Here is a tiny trained network, its code and every weight. The questions are about switching its units off for an input and a target symbol, where a switched-off unit gives its printed mean instead of its output.

import numpy as np


def w(rows, s, z=0):
    codes = np.array(rows[::2]) - 128.0
    scale = np.full(codes.shape[1], s)
    scale[-1] = z or s
    return codes * scale


def norm(h):
    return h / np.sqrt((h * h).mean(-1, keepdims=True) + 1e-5)


def f(y):
    return y / 2 * (1 + np.tanh(0.7978845608 * (y + 0.044715 * y**3)))


def softmax(a):
    e = np.exp(a - a.max(-1, keepdims=True))
    return e / e.sum(-1, keepdims=True)


def log_softmax(a):
    a = a - a.max(-1, keepdims=True)
    return a - np.log(np.exp(a).sum(-1, keepdims=True))


def net(x, mask):
    ids = ['αγεζηθλμστφψ'.index(c) for c in x.split()]
    T = len(ids)
    res = E[ids] + P[:T]
    u = 0
    for l in range(2):
        r = norm(res)
        for j in range(3):
            rows = slice(2 * j, 2 * j + 2)
            q, k, v = (r @ M[l][rows].T for M in (Q, K, V))
            z = softmax(np.where(np.tri(T) > 0, q @ k.T / 2**0.5, -1e9)) @ v
            o = O[l][rows]
            res = res + np.where(mask[u + j], z, o[:, -1]) @ o[:, :-1]
        u += 3
        y = f(norm(res) @ A[l][:, :-1].T + A[l][:, -1])
        res = res + np.where(mask[u : u + 8], y, B[l][:, -1]) @ B[l][:, :-1]
        u += 8
    return log_softmax(norm(res)[-1] @ U[:, :-1].T + U[:, -1])


Q, K, V, O, A, B = {}, {}, {}, {}, {}, {}
E = w([
[163,109,163],'α',
[126,111,136],'γ',
[42,124,175],'ε',
[143,108,156],'ζ',
[207,254,129],'η',
[146,122,175],'θ',
[142,179,122],'λ',
[112,130,68],'μ',
[137,235,151],'σ',
[166,20,86],'τ',
[40,124,174],'φ',
[171,139,141],'ψ',
],0.007)
P = w([
[23,114,196],'0',
[179,249,215],'1',
[190,236,215],'2',
[191,230,195],'3',
[195,227,196],'4',
[198,216,189],'5',
[201,225,186],'6',
[201,218,200],'7',
[197,219,196],'8',
],0.0015)
Q[0] = w([
[71,133,161],'L0H0',
[77,80,157],'L0H0',
[169,191,55],'L0H1',
[200,178,80],'L0H1',
[194,199,76],'L0H2',
[168,96,8],'L0H2',
],0.019)
K[0] = w([
[83,66,90],'L0H0',
[38,103,134],'L0H0',
[144,106,31],'L0H1',
[183,117,58],'L0H1',
[245,125,50],'L0H2',
[121,207,8],'L0H2',
],0.018)
V[0] = w([
[104,157,90],'L0H0',
[159,121,182],'L0H0',
[189,71,254],'L0H1',
[135,46,19],'L0H1',
[190,161,177],'L0H2',
[98,105,114],'L0H2',
],0.0082)
O[0] = w([
[122,128,79,109],'L0H0',
[134,146,185,192],'L0H0',
[150,77,230,166],'L0H1',
[253,176,85,3],'L0H1',
[144,122,36,218],'L0H2',
[131,135,160,91],'L0H2',
],0.0075,0.0053)
A[0] = w([
[126,31,95,30],'L0N0',
[132,171,102,8],'L0N1',
[133,110,124,120],'L0N2',
[134,127,116,75],'L0N3',
[151,9,129,122],'L0N4',
[111,161,134,84],'L0N5',
[82,71,82,163],'L0N6',
[140,119,151,167],'L0N7',
],0.012,0.0014)
B[0] = w([
[229,140,161,162],'L0N0',
[195,246,177,141],'L0N1',
[175,139,128,124],'L0N2',
[152,155,141,108],'L0N3',
[244,34,139,252],'L0N4',
[72,129,151,143],'L0N5',
[225,54,80,208],'L0N6',
[153,113,99,158],'L0N7',
],0.011,0.0031)
Q[1] = w([
[141,167,253],'L1H0',
[172,191,50],'L1H0',
[67,240,117],'L1H1',
[74,164,175],'L1H1',
[104,133,143],'L1H2',
[185,151,231],'L1H2',
],0.017)
K[1] = w([
[132,185,208],'L1H0',
[137,188,40],'L1H0',
[213,192,164],'L1H1',
[131,194,119],'L1H1',
[105,136,165],'L1H2',
[135,250,119],'L1H2',
],0.02)
V[1] = w([
[79,129,83],'L1H0',
[254,99,95],'L1H0',
[200,98,192],'L1H1',
[125,130,138],'L1H1',
[132,179,122],'L1H2',
[103,224,107],'L1H2',
],0.0056)
O[1] = w([
[122,86,192,91],'L1H0',
[4,172,143,105],'L1H0',
[94,63,58,6],'L1H1',
[136,135,112,132],'L1H1',
[114,129,183,70],'L1H2',
[94,123,239,44],'L1H2',
],0.0037,0.0013)
A[1] = w([
[146,69,196,132],'L1N0',
[148,153,248,156],'L1N1',
[139,134,98,97],'L1N2',
[134,144,122,117],'L1N3',
[135,72,101,108],'L1N4',
[20,162,196,2],'L1N5',
[115,119,143,121],'L1N6',
[103,114,132,137],'L1N7',
],0.015,0.0021)
B[1] = w([
[227,61,81,253],'L1N0',
[218,54,218,202],'L1N1',
[146,127,173,127],'L1N2',
[162,146,147,127],'L1N3',
[67,102,47,173],'L1N4',
[4,146,179,189],'L1N5',
[146,139,101,138],'L1N6',
[130,157,86,143],'L1N7',
],0.015,0.0079)
U = w([
[106,119,115,58],'α',
[109,126,126,62],'γ',
[102,111,139,72],'ε',
[72,114,7,93],'ζ',
[139,206,75,253],'η',
[23,167,145,172],'θ',
[196,132,184,159],'λ',
[206,65,72,129],'μ',
[107,145,222,103],'σ',
[117,113,133,91],'τ',
[104,118,130,86],'φ',
[96,113,131,83],'ψ',
],0.013,0.0058)

Each question gives the input, a string of symbols that net reads in full, and the target symbol t.
The units are the heads (2 rows each of Q, K, V and O) and the neurons (one row each of A and B). Each row of codes is followed by its name. A weight is (code - 128) times the scale printed after its matrix; where a second scale follows, it is the last column's (O, A, B and U).
mask holds one flag per unit, layer by layer, with each layer's heads first. A switched-off unit (its flag False) gives its mean, the last column of its rows in O or B, instead of its output. The means were averaged over made-up inputs and are rounded, as every weight is.
A unit's drop is (log p(t) with every unit on - log p(t) with that unit switched off) / (log p(t) with every unit on - log p(t) with every unit switched off).
The circuit of an input: a set's keep is (log p(t) with only the set's units on - log p(t) with every unit switched off) / (log p(t) with every unit on - log p(t) with every unit switched off). Starting from the 12 units with the biggest drops (on a tie, the unit counted first), units are removed one at a time, each time the one whose removal leaves the highest keep (on an exact tie, the one counted first), for as long as the keep stays at least 0.8.
units of the circuit, in order: the units of the circuit, biggest drop first
unit that matters most: the unit with the biggest drop
k most important neurons: the k neurons with the biggest drops, biggest first
k most important neurons of layer l: the k neurons of layer l with the biggest drops, biggest first
heads that matter: for each layer, one digit per head in row order, 1 if its drop is at least 0.15 and else 0, layers parted by /
drop of u: that unit's drop, to one decimal
input γ ψ ζ ε, target θ: unit that matters most => L1N5
input η η σ φ τ ψ φ τ μ, target η: units of the circuit, in order => L0H1, L1N0, L0N4
input γ η α σ λ ε λ, target ζ: heads that matter => 001 / 000
input α λ θ ψ σ ζ ε η, target σ: 3 most important neurons of layer 1 => L1N1, L1N5, L1N0
input ψ ζ τ μ ε, target θ: 3 most important neurons => L1N5, L0N4, L0N1
input μ ζ μ φ λ θ θ φ, target ζ: heads that matter => 100 / 000
input λ α λ ψ λ, target ζ: heads that matter => 011 / 000
input σ θ σ σ ψ σ, target θ: heads that matter => 010 / 000
input ψ ζ θ σ φ μ σ, target η: heads that matter => 010 / 000
input α σ μ τ θ φ, target ζ: 2 most important neurons => L0N1, L1N1
input θ τ σ ε θ λ, target λ: 2 most important neurons => L1N0, L1N5
input η ε η, target σ: 2 most important neurons => L0N1, L1N1
input θ τ μ, target η: 2 most important neurons => L1N1, L1N0
input α θ σ ε ζ η ε, target ζ: 2 most important neurons of layer 1 => L1N1, L1N4
input α σ η η ε α ε ε, target ζ: unit that matters most => L0N1
input θ ε λ ψ μ σ ζ η λ, target η: drop of L0H1 => 0.4
input φ λ ε μ λ, target η: drop of L0H1 => 0.9
input σ ζ τ φ σ σ λ, target λ: drop of L0H1 => 2.0
